Group and class of each row:
[ -2  -1 -29   7 -14  25   6  10  -4  -5  -7 -23  -8 -17 -12   1 -14  14
 -15   5  -6  -7  -6  -1   7 -29   7   0   3] -> W > [69]
[-14   2 -31  12   6  37  -3   0  -2   2  11 -19   2 -29  -5  -1 -12   3
 -24  14 -15  -2   0   3  30 -22   0   1   1] -> W > [69]
[-13   5 -25 -11   1   1 -26   0 -23  -3  14  -8  14 -21 -28   5  -6   9
 -30   1 -11  -6 -17   4  31 -34   7  11   5] -> L > [70]
[-18   7  -2 -11  -9  12 -12  -5 -17  -7  13 -10   8 -13 -22   2  -1  -3
 -32   2  -9  -4 -16  -6  25 -25   6  -1  -4] -> H > [91]
[-16   3 -11  -1  -3  22 -15   0 -20  -6   6  -6   4 -15 -18  -1   3  11
 -14   4  -9  -6  -3   1  29 -25   6   0  -1] -> H > [91]
[-12   3  -7  -9 -12 -11 -18 -18 -23 -12   4  10  18   1 -29  -4  -5  12
 -16   0  -1  -9 -10  11  15 -24   0  -2   8] -> U > [89]
[-13   6 -19   3   4   4  -4 -26 -15 -12   3  16  24  -1 -15 -14   3  18
 -10   1  -4  -4  -2  12  27 -16  -1   2   6] -> U > [96]
[-20   7  -1  -4  -7  -9 -11 -27 -20 -17  14  29  32   1 -19  -6   5  -7
 -23  -1  -6  -1  -4  18  28  -4 -13 -14   9] -> U > [96]
[-13   7 -21  -2  -6 -10 -21 -15 -12 -15  15  22  15 -11 -11  -2 -14  12
 -18   2  -2  -6 -15  -2  22 -17   3  12   2] -> L > [70]
[ -3   0 -26   1   1  17  -5  20   2  -1   3 -28   7 -10  -6   1  -6  -4
 -26   0 -13  -3  -7  10  25 -28  -1  -3   8] -> W > [69]
[-14   0  -4  -8   0  31 -14  -2 -23  -5   7 -24   4 -24 -36   3  -7  18
 -18   3  -7 -11 -12   2  20 -30  -7 -12   4] -> H > [91]
[-17   3 -21   2   0  16 -10   4 -16  -1   4  -5  13  -9 -34   0  -1  13
 -37   7 -13  -3  -2   6  27 -32   3 -13   9] -> H > [93]
[ -6   4  -6  -9  -6   1 -13 -31 -14 -12   2  13  23  -8 -18 -15   1 -11
 -31   7  -6  -1  -4  11   0  -9  -4 -12   2] -> U > [96]
[ -9  -4 -32  12   2  27   1  17  -6  -2   5 -11  -3 -12 -20  -2  -9  12
 -22  11 -11  -3  -6   1  23 -27   1  -9   7] -> W > [69]
[-18  -1 -18   7  -2  25   9 -15  -7  -2  -1 -17   3 -17 -15  -5 -14  10
 -17   8 -14  -7  -7   8   2 -14 -10 -10  -6] -> W > [73]
[ -5  -4 -13  10 -11  31 -10  42   4   1   3 -23  -1 -14  -3  12  -6   0
 -22   6 -15   3   0   8  10 -21  -1 -18   6] -> W > [73]
[ -4  -4 -39   5   3  38 -10   3  -8  -4   9 -32   0 -31 -25  -7 -14  14
 -31  10 -15 -13  -5   1  30 -42   5   3   3] -> W > [69]
[-18  -1 -20   9  -8  32  -3   6  -7  -3 -11 -32  -1 -17 -17  -5  -3  -3
 -29   8 -22  -2  -5   1  15 -17 -16 -18   5] -> W > [73]
[-13   6 -10  -5  -9  -5 -18  -6 -11  -6  13   1  14  -9 -22  -3  -4  -7
 -34  -3  -6  -9 -15  -2  19 -20   0  -4   0] -> L > [70]
[-16   6  -9  -2  -4  23 -22 -11 -16 -10  13  -9   6 -19 -23   2  -5  16
 -30   1  -4 -10 -13   8  11 -17   5 -13   5] -> H > [86]
[-13  11   4  -5   3  -7 -22 -26 -14 -12  -9  -9  -1   3 -12  -3  12   9
  -3   0   0  -5 -14   1  13  -6   1   7   4] -> L > [68]
[ -9  -1 -36   8 -20  41  -5   6  -9 -13   0 -18   7 -18 -18   1 -15   3
 -32   7 -16  -6  -4   1  29 -41   0 -10   3] -> W > [82]
[-17   2 -21  -7   3  15 -33 -32 -35 -18   7 -11  -4 -24 -39  -3  -8  21
  -9  -3  -4 -18 -11   0  35 -34   7   7   5] -> L > [68]
[-14   9 -12  -8  -5  -8 -25 -41 -17 -15  15   9  20 -18 -20  -3 -10   2
 -31   6  -7  -8 -11  -2  23 -16   1  15   1] -> L > [70]
[-17   7   5  -8  -4  10 -27  -4 -19 -10  15 -16  12 -14 -24   1   0   2
 -15   3  -9  -4 -12   0  35 -28  10   3   5] -> L > [70]
[ -4  -4 -22   1 -20  -5  -5   7  -9  -7   1  11   8   8 -28  -2 -26  15
  -1   0  -1  -3  -9  -2   9 -24  13  -1   9] -> H > [93]
[-14  -3 -31   6   0  23  -3  27  -3  -6  -4 -25   6 -12 -24  -7 -11   7
 -22   6 -13  -9 -11   2  23 -36   5   3   8] -> W > [69]
[ -2   4  -9  -7  -9  -9   6 -30  -2 -13   6  20  27   1  -8  -7   0  -9
 -23   7  -1  -5   0  -5   2  -2  -2  -6   4] -> U > [96]
[ -7   6 -10  -3  -7   0  -7 -31 -23 -15   6  24  19  -8 -25  -3  -3  19
 -17   3  -4  -2  -2   4  28 -10 -13  -6  10] -> U > [89]
[-13   3   2 -10 -15  15 -13   1 -17  -6   9  -8  13  -5 -25  -3   2  -7
 -19   5  -7  -4  -9  -2  16 -22   3 -10   3] -> H > [91]
[ -6   0 -10  -4  -9   1 -10  17 -17 -14   4   1  12   0 -30   1  -7   9
 -26   2  -2  -9 -10   7  25 -38   8  -5  12] -> H > [93]
[-18  -4 -20 -12   4  43 -36  -3 -40  -5  34  -6  23 -46 -53   4 -13   9
 -39  10 -14 -16  -7  16  41 -47  12 -11   1] -> H > [86]
[-14   5  -9  -1  -1   7 -29 -18 -23 -24   6  -6  16 -12 -24   0   5  16
 -13  -2  -8 -13  -3  15  24 -24  -5  -8  15] -> U > [96]
[-11  -1 -12   6  -1  42 -12   1 -13  -5   9 -18   0 -27 -18   1  -9  -1
 -27  13 -10  -3   0   6  19 -21 -10 -17   2] -> W > [73]
[-21   7 -10  -4   4  11 -28  -7 -32  -8  17  12  12 -21 -20   3  -1 -12
 -35   9  -8  -1 -18   4  31 -20  11  -6   9] -> L > [98]
[-13   4  -6  -4 -21   2  -6 -25 -16 -12  -2   4  23  -3 -25  -3   1  12
 -31   2  -4 -10 -10   9  15 -24   4  -9   5] -> U > [90]
[ -9 -10 -23   5   3 -38 -10  10  22  -3  10  -5   1 -18  -8   3  -7  -3
 -34  12  -8  -3  -4   9  10 -18   7 -15   6] -> W > [73]
[-11  11 -17 -10 -14   6 -14 -13 -12 -13  11   9  17 -11 -25  -4 -10   2
 -35   2  -9  -5  -7   2  24 -28   7  -7  -2] -> H > [93]
[-11  -8 -27  11   5  35  -6   1 -11  -6   8 -10   6 -22 -27   1 -11   3
 -27  10 -16  -4  -6  12  24 -23  -2 -14  10] -> W > [73]
[ -5   7 -15  -5   1 -19 -14  -9 -14 -12   7   6  18   5 -15  -5   0  10
 -11  -2  -6  -6  14  10  22 -19   2   7   9] -> U > [96]
[ -5  -6 -20  -1  -1  35  -2   7  -6  -1   5 -24   9 -20  -5  -5   2  -2
 -28  11 -12  -7  -2   9  13 -26   3  -2  -1] -> W > [82]
[-14   5  -2   1 -13  26  -5 -25 -10  -4  12  -1  18 -26 -18  -4  -3 -10
 -46  13  -7   3  -8  -1   7  -6 -14 -24  -2] -> H > [86]
[-21   0 -23  -7  30   8 -36 -15 -34 -13  12  -7  16 -29 -43   1  -2  13
 -41   4 -12 -18 -13   6  36 -35 -13   2   8] -> H > [86]
[-10  -4 -20  -5   7   6 -17  18 -17  -6  16  -7  13 -10 -18   3   0 -16
 -30  -3 -13  -9  -6   5  31 -26   5  -3   1] -> H > [93]
[ -4   4  -3  -7 -20   0 -11 -18 -10 -10   6  24  29  -6 -25  -3  -4   4
 -26  -2  -1  -2  -6  13   0 -19  -5 -14   8] -> U > [89]
[ -7   3  -1  -7  -7  -5  -9 -25 -10 -14   3   3  20  -3 -17  -3  -1   0
 -11  -1   2  -6  -2   3   3  -9  -8  -7   8] -> U > [89]
[  0   3  -2  -6  -5  12 -15  -1 -16  -3   8  -7  22 -10 -26   0   5  12
 -11  -1 -11  -8  -6  14  23 -25   0  -3   2] -> U > [90]
[ -8  -5 -26   1   9  26 -10  10   0   2   4 -30   3 -18 -20   1 -14   9
 -21   9  -8  -6  -8  10   7 -19  -1  -4   7] -> W > [69]
[ -7   3   0 -12 -23  -4 -13  -5  -4 -10   7   8  18  -1 -16  -2  -3 -18
 -28   2  -3  -2  -3   2   8 -11 -12 -10   3] -> U > [89]
[-13   5 -17  -2  -5  -5 -15  -1 -14 -10   6  -6  -2  -4 -23  -5  -9   2
 -11  -1  -9  -8 -17  -4  18 -28   7   8   4] -> L > [70]
[-11   6   4 -10 -14  -8 -19 -19 -17 -12   7   8  23  -1 -22  -3   3  -5
 -18  -1  -2  -5  -4   5  18 -12  -4  -6   2] -> U > [96]
[ -5   5  -6 -11   3  -1 -25  -8 -12  -5  16   8  32 -14 -24   2   4   1
 -38  -1  -6  -4  -4  15  10 -25 -12  -5   8] -> U > [89]
[-18   8   8   0 -17  12   5  -8  -1  -1  -1  -8   5  -8  -3  -2   5  -2
  -9   2  -6   2 -14  -9  23 -15  -1  -8   0] -> H > [91]
[-24   5  -3  -8  -6  13 -15  11 -15  -9  14  -7  12  -8 -23   2   5 -16
 -26   0 -13  -2  -9   1  35 -37   3 -10  -1] -> H > [91]
[-13   1  -2  -7   2   7 -17 -17 -15  -4  12   2  20 -15 -34  -1   0  -3
 -32   3  -4  -7  -8   9   6 -13  -1 -13   5] -> H > [86]

Group, then class:
[ -5  -4  10   6  -2  12  -4  -3 -15   2   1  -9   3   2  -5   9   4   2
   1   5  -4  -2  10   5   0 -11   4  -6  10] -> J924 > J198
[-13   0   9  11   3   6   6   3   1   4  -8  -1  -7   4   1 -10  17  -3
  -3   7  -1   7   3  -1   0   1   3  -9  -8] -> J808 > J53
[ -9   6  10   9  -1  13   4  -8 -15   3  -4  -1   0   2  -6  -3   7  -3
   0   7   1  -1   6   3   1  -3   7  -7   7] -> J808 > J901
[-12   7  -1  13   7  -2  10   6  -4   3  -4   0   0   4  -1 -18  -2  -1
   0  -3   3  11  -1  -2  -2   9  -3   2 -14] -> J24 > J266
[ -9  -4  16   8   9   4   5   6   0   3 -10  -2  -3   5   6  -7  18  -3
   0   5   8  16   6  -2   3   7   1 -14 -23] -> J808 > J53
[-16   4   5  17  13  -3  10   7 -24  -2  -2  -2  12   9  -7 -13 -18   4
   2  -9   5   7   1   0   3   8  -3   1 -21] -> J808 > J901
[-10   6  -4  16   1   2   9   6   2   1   0   0 -11   5 -13 -23   8  -3
  -4   6  -3  -2  -2   3  -6   0   2   0  13] -> J24 > J199
[-21   3  14   6  13   4   9   4  -8  -1  -8  -2   3   6   5 -12   4   0
  -4  -6   8  11   2  -3   5   7   1  -5 -24] -> J808 > J53
[ -1  -6  12  15   1   8  -4   0 -18   4   0  -8   1   5 -11   1   1   1
   4   7   0  -1   9   6   7  -8  -3  -8   3] -> J924 > J198
[-22   1  17  13   8  10   8  -1 -15   1 -13  -4   7  10  -1  -9  -1   1
  -2   4   8  14   5  -3   8   3   1  -7 -16] -> J808 > J901
[-17   2  14  19   4   9  -2  -3 -21   0  -7  -4   6   9 -13 -12  -4   1
   0   5   4   5   4   0   8  -1   4  -7  -3] -> J808 > J901
[  4  -5  11  12  -4   7  -3   0  -8   5   7  -5  -9  -1 -13  -2  20  -4
   3  12  -6 -11  11   9  -2 -11   3 -13  16] -> J924 > J198
[-15  -6   8   4  11   4   1   8   2  -1 -10  -6   5   5   8  -4   6   3
  -2  -4   4  12   3  -1   3   3  -3  -1 -21] -> J808 > J53
[-12  -2  17   7   0  15   4  -7  -6   0  -7  -3  -5   3  -4  -4  19  -4
  -3  12   3   1   8   0   2  -6   9 -13   5] -> J808 > J901
[-10   2   8   4   2   9   0  -4 -21   0   2  -6   5   1  -1   8  -6   5
   2  -2  -6  -5   7   8   3  -5   2  -2   0] -> J924 > J780
[ -6   4   3  13  10  -7  10   9  -3   0  -1   3  -2   6  -7 -23  -2  -3
   0  -2   4   6  -5  -5  -1  10  -2  -1 -16] -> J24 > J199
[ -9  11  -3  15   7  -3  14   6   1   1   0   7  -9   2  -7 -28   1  -3
  -2  -2   0  -1  -6  -3  -7  10   2   1  -5] -> J24 > J199
[ -6  12  -4  10   1   4  14   6   3   3   2   7 -14  -1  -4 -18   9  -6
  -3   2  -5  -5  -2   2 -11   6   1   2   3] -> J24 > J199
[ -2   2   2  13   4   1  10  12  16   3   4   4 -21  -1  -7 -24  31  -8
  -3  10  -6  -3   3   0 -11   4   3  -6   6] -> J24 > J199
[-13  -3  14  13   0  11  -1  -3 -27   2  -2 -11   7   6  -9   6  -1   4
   3   1  -2  -1  11   8   8 -10   4 -10   4] -> J924 > J780
[-12   8  -9  20   7  -8  12  12  -4   3  -1   3   0   9 -11 -25  -9  -1
   3  -2   2  11  -2  -2  -4  12  -1   7  -9] -> J24 > J266
[ -2  -2  14   4  -1   9  -2  -6 -12   0  -4  -2   3   2  -4   5   6   0
   1   6   3   5   6   1   7  -5   6  -8   4] -> J808 > J901
[ -9  -6  25   9  -1  19   0  -2   0   5  -2  -9 -15   0  -3   1  40  -5
  -1  20  -5  -4  15   7   1 -11  10 -20  11] -> J808 > J901
[  1  -5  11   2   2   4  -4  -3 -12   3  -2  -4   7   2   2   8  -3   0
   4   1   3   1   5   1   6  -3   1  -6  -9] -> J924 > J198
[ -5  -5   3   8   4   0  -3   3 -25  -1   4 -10  13   4  -5   8 -20   7
   4  -8  -1  -3   8   8   5  -5  -5   3  -6] -> J924 > J780
[-20  13  -7  23  12  -7  16   3 -20   3  -9   5  14  15 -11 -28 -31   2
   1  -7   7  17  -9  -8   0  18  -5  10 -21] -> J24 > J199
